Below is a small trained network, with its code and all its weights. Each question gives an input and a class and asks what happens when units are switched off, that is, made to give their printed mean instead of their output.

import numpy as np


def w(rows, s, z=0):
    codes = np.array(rows[::2]) - 128.0
    scale = np.full(codes.shape[1], s)
    scale[-1] = z or s
    return codes * scale


def norm(h):
    return h / np.sqrt((h * h).mean(-1, keepdims=True) + 1e-5)


def f(y):
    return y / 2 * (1 + np.tanh(0.7978845608 * (y + 0.044715 * y**3)))


def log_softmax(a):
    a = a - a.max(-1, keepdims=True)
    return a - np.log(np.exp(a).sum(-1, keepdims=True))


def net(x, mask):
    res = np.array(x, float).reshape(1, 5) / 4 @ E
    u = 0
    for l in range(2):
        y = f(norm(res) @ A[l][:, :-1].T + A[l][:, -1])
        res = res + np.where(mask[u : u + 4], y, B[l][:, -1]) @ B[l][:, :-1]
        u += 4
    return log_softmax(norm(res)[-1] @ U[:, :-1].T + U[:, -1])


A, B = {}, {}
E = w([
[195,93,180,16],'x0',
[106,102,183,234],'x1',
[119,249,131,150],'x2',
[155,156,201,158],'x3',
[186,60,83,137],'x4',
],0.0019)
A[0] = w([
[179,69,15,143,4],'0.n0',
[52,7,121,29,142],'0.n1',
[52,228,151,158,89],'0.n2',
[180,157,98,1,141],'0.n3',
],0.004,0.0026)
B[0] = w([
[148,144,63,253,101],'0.n0',
[26,211,185,131,254],'0.n1',
[117,240,138,199,203],'0.n2',
[196,94,199,38,242],'0.n3',
],0.0034,0.0014)
A[1] = w([
[150,114,136,2,176],'1.n0',
[136,96,187,180,141],'1.n1',
[100,84,81,157,70],'1.n2',
[135,104,52,163,3],'1.n3',
],0.0095,0.004)
B[1] = w([
[226,155,209,20,254],'1.n0',
[163,124,144,23,169],'1.n1',
[103,55,92,123,135],'1.n2',
[253,108,73,124,125],'1.n3',
],0.0052,0.0056)
U = w([
[81,252,150,231,176],'0',
[121,178,113,85,3],'1',
[215,144,224,33,209],'2',
[167,43,72,171,118],'3',
[40,63,125,119,97],'4',
[174,129,55,172,53],'5',
],0.012,0.0054)

Each question gives the input, the list of numbers given to net, and the class t.
The units are the neurons (one row each of A and B). Each row of codes is followed by its name. A weight is (code - 128) times the scale printed after its matrix; where a second scale follows, it is the last column's (A, B and U).
mask holds one flag per neuron, layer by layer. A switched-off neuron (its flag False) gives its mean, the last column of its row in B, instead of its output. The means were averaged over made-up inputs and are rounded, as every weight is.
A unit's drop is (log p(t) with every unit on - log p(t) with that unit switched off) / (log p(t) with every unit on - log p(t) with every unit switched off).
The circuit of an input: a set's keep is (log p(t) with only the set's units on - log p(t) with every unit switched off) / (log p(t) with every unit on - log p(t) with every unit switched off). Starting from all 8 units, units are removed one at a time, each time the one whose removal leaves the highest keep (on an exact tie, the one counted first), for as long as the keep stays at least 0.8.
units of the circuit, in order: the units of the circuit, biggest drop first
k most important neurons: the k neurons with the biggest drops, biggest first
top k neurons in layer l: the k neurons of layer l with the biggest drops, biggest first
drop of u: that unit's drop, to one decimal
input [-7,-5,2,5,2], class 0: units of the circuit, in order	1.n0
input [-6,4,-5,5,-1], class 4: units of the circuit, in order	1.n0, 0.n3, 1.n1
input [-2,-2,-1,-1,3], class 5: units of the circuit, in order	0.n0, 1.n0
input [-3,8,7,5,6], class 0: 2 most important neurons	1.n0, 0.n3
input [3,0,7,4,-8], class 0: 2 most important neurons	1.n0, 0.n2
input [-6,-8,1,3,5], class 3: 2 most important neurons	0.n0, 1.n0
input [-2,-7,8,6,-4], class 0: units of the circuit, in order	1.n0, 0.n2
input [-3,0,-5,-5,-3], class 4: top 2 neurons in layer 0	0.n1, 0.n2
input [-5,8,-5,-6,-6], class 4: units of the circuit, in order	1.n0, 1.n1
input [1,3,-2,-8,3], class 4: units of the circuit, in order	0.n1, 1.n0
input [0,-3,7,0,-6], class 0: units of the circuit, in order	0.n2, 1.n0
input [-8,-3,6,-2,8], class 5: 2 most important neurons	1.n3, 0.n1
input [-3,-3,-8,-2,2], class 3: units of the circuit, in order	0.n0, 1.n0
input [-5,5,-6,2,-4], class 4: 3 most important neurons	1.n0, 0.n3, 1.n1
input [-5,8,2,-2,4], class 3: units of the circuit, in order	1.n0, 0.n1, 1.n1
input [-6,-3,-6,8,5], class 3: units of the circuit, in order	1.n0
input [-3,-3,-7,2,-1], class 4: 4 most important neurons	1.n0, 0.n1, 0.n2, 0.n0
input [-4,-5,-6,-3,8], class 3: 2 most important neurons	0.n0, 1.n0
input [1,2,7,0,4], class 0: drop of 1.n0	0.6
input [-3,0,-8,-5,3], class 3: drop of 1.n3	0.2
input [2,6,-4,-8,-3], class 4: drop of 1.n0	0.5
